Below is a small trained network, with its code and all its weights. Each question gives an input and a class and asks what happens when units are switched off, that is, made to give their printed mean instead of their output.

import numpy as np


def w(rows, s, z=0):
    codes = np.array(rows[::2]) - 128.0
    scale = np.full(codes.shape[1], s)
    scale[-1] = z or s
    return codes * scale


def norm(h):
    return h / np.sqrt((h * h).mean(-1, keepdims=True) + 1e-5)


def f(y):
    return np.maximum(y, 0)


def log_softmax(a):
    a = a - a.max(-1, keepdims=True)
    return a - np.log(np.exp(a).sum(-1, keepdims=True))


def net(x, mask):
    res = np.array(x, float).reshape(1, 8) / 4 @ E
    u = 0
    for l in range(3):
        y = f(norm(res) @ A[l][:, :-1].T + A[l][:, -1])
        res = res + np.where(mask[u : u + 3], y, B[l][:, -1]) @ B[l][:, :-1]
        u += 3
    return log_softmax(norm(res)[-1] @ U[:, :-1].T + U[:, -1])


A, B = {}, {}
E = w([
[89,88,139,189,102,80,85,64],'x0',
[149,179,58,183,139,215,113,110],'x1',
[137,139,133,119,133,122,117,132],'x2',
[127,122,136,132,120,135,137,135],'x3',
[244,142,104,166,104,26,176,155],'x4',
[134,129,146,133,129,119,110,128],'x5',
[92,119,60,118,126,127,182,137],'x6',
[64,123,109,200,184,109,71,255],'x7',
],0.0053)
A[0] = w([
[138,209,146,190,130,152,76,62,251],'L0N0',
[182,158,117,25,208,182,155,195,68],'L0N1',
[64,123,224,46,116,1,136,154,2],'L0N2',
],0.0067,0.0029)
B[0] = w([
[149,88,40,144,94,161,138,177,254],'L0N0',
[156,48,166,222,124,145,119,145,235],'L0N1',
[110,137,2,150,31,177,135,177,245],'L0N2',
],0.0077,0.0043)
A[1] = w([
[66,99,148,216,199,65,62,209,40],'L1N0',
[119,126,56,214,100,88,92,179,133],'L1N1',
[242,151,159,179,133,1,154,177,2],'L1N2',
],0.006,0.0024)
B[1] = w([
[180,67,87,50,160,183,65,95,195],'L1N0',
[161,135,101,118,171,72,237,111,253],'L1N1',
[52,185,89,148,255,72,189,42,186],'L1N2',
],0.0082,0.0069)
A[2] = w([
[3,105,163,109,189,204,69,114,83],'L2N0',
[148,35,47,142,170,112,170,104,253],'L2N1',
[51,121,160,114,70,202,83,197,72],'L2N2',
],0.0064,0.0038)
B[2] = w([
[64,238,173,158,218,72,198,15,146],'L2N0',
[145,67,255,84,86,115,45,192,246],'L2N1',
[36,156,87,192,199,55,126,138,141],'L2N2',
],0.0066,0.014)
U = w([
[178,122,141,42,129,158,86,90,228],'0',
[54,251,88,196,214,81,222,30,245],'1',
[145,97,177,115,101,135,99,148,135],'2',
[125,164,2,215,4,193,126,251,156],'3',
[162,101,196,129,102,107,77,148,24],'4',
[159,61,228,227,99,109,82,147,1],'5',
[137,125,190,103,88,121,96,154,20],'6',
],0.0061,0.0036)

Each question gives the input, the list of numbers given to net, and the class t.
The units are the neurons (one row each of A and B). Each row of codes is followed by its name. A weight is (code - 128) times the scale printed after its matrix; where a second scale follows, it is the last column's (A, B and U).
mask holds one flag per neuron, layer by layer. A switched-off neuron (its flag False) gives its mean, the last column of its row in B, instead of its output. The means were averaged over made-up inputs and are rounded, as every weight is.
A unit's drop is (log p(t) with every unit on - log p(t) with that unit switched off) / (log p(t) with every unit on - log p(t) with every unit switched off).
The circuit of an input: a set's keep is (log p(t) with only the set's units on - log p(t) with every unit switched off) / (log p(t) with every unit on - log p(t) with every unit switched off). Starting from all 9 units, units are removed one at a time, each time the one whose removal leaves the highest keep (on an exact tie, the one counted first), for as long as the keep stays at least 0.8.
units of the circuit, in order: the units of the circuit, biggest drop first
top k neurons: the k neurons with the biggest drops, biggest first
k most important neurons of layer l: the k neurons of layer l with the biggest drops, biggest first
input [5,-5,6,-3,-7,-6,3,6], class 1: top 4 neurons : (L2N0; L0N0; L0N1; L2N2)
input [1,1,5,-3,-6,-1,-3,0], class 1: units of the circuit, in order : (L2N0)
input [6,4,-8,-6,0,-3,7,5], class 2: units of the circuit, in order : (L0N2; L2N1; L1N0)
input [-5,-6,-5,6,-5,4,-5,5], class 3: top 2 neurons : (L0N2; L1N2)
input [2,-7,-3,-4,-8,-2,6,-6], class 1: top 4 neurons : (L1N1; L2N0; L2N1; L0N0)
input [1,7,3,-1,-4,8,-2,8], class 0: units of the circuit, in order : (L1N0; L0N2)
input [-2,-2,-2,-7,-1,1,-2,8], class 0: top 2 neurons : (L1N0; L0N0)
input [-3,8,5,5,-1,-1,-3,8], class 0: top 2 neurons : (L1N0; L0N2)
input [-7,6,6,-1,3,-5,-7,-3], class 5: top 3 neurons : (L0N1; L0N2; L1N0)
input [-7,-8,6,-4,-1,-6,7,2], class 3: 2 most important neurons of layer 1 : (L1N2; L1N0)
input [5,-8,7,0,-7,0,-5,-6], class 3: top 3 neurons : (L0N2; L1N2; L2N1)
input [2,-4,6,-5,8,6,-5,-5], class 1: 2 most important neurons of layer 1 : (L1N2; L1N0)
input [-5,5,-8,-3,4,-7,3,5], class 2: units of the circuit, in order : (L0N2; L2N1; L0N0)
input [-8,6,6,5,6,7,1,4], class 5: units of the circuit, in order : (L0N1; L0N2)
input [-5,2,-2,5,-1,0,-2,-4], class 5: units of the circuit, in order : (L0N1)
input [6,5,-8,-2,-4,4,3,8], class 0: top 3 neurons : (L1N0; L0N2; L0N1)
input [6,4,6,3,-2,-1,4,8], class 0: top 3 neurons : (L1N0; L0N2; L0N1)
input [-5,6,3,-3,-5,1,-1,-4], class 3: top 2 neurons : (L0N0; L1N2)
input [2,4,-1,7,-8,-3,1,6], class 1: top 2 neurons : (L2N0; L0N1)
input [0,-3,1,-6,5,-5,4,-2], class 1: 2 most important neurons of layer 1 : (L1N2; L1N0)
input [6,-7,-3,-7,6,5,-8,8], class 0: units of the circuit, in order : (L1N0)
input [-8,6,-2,-1,3,4,4,-4], class 5: units of the circuit, in order : (L0N1; L0N2)
input [1,-6,-3,6,-6,3,4,3], class 1: 2 most important neurons of layer 0 : (L0N0; L0N1)
input [7,3,3,5,7,-5,-4,-4], class 1: top 4 neurons : (L1N2; L0N2; L1N0; L0N1)
input [4,-6,0,-4,8,2,-6,4], class 1: top 2 neurons : (L1N2; L1N1)
input [2,-7,0,-8,3,6,4,-6], class 3: 2 most important neurons of layer 1 : (L1N0; L1N2)
input [-3,6,-2,3,-1,7,-1,8], class 0: most important neuron of layer 0 : (L0N2)
input [-8,-7,-3,6,-8,8,3,-7], class 1: top 2 neurons : (L1N1; L2N1)
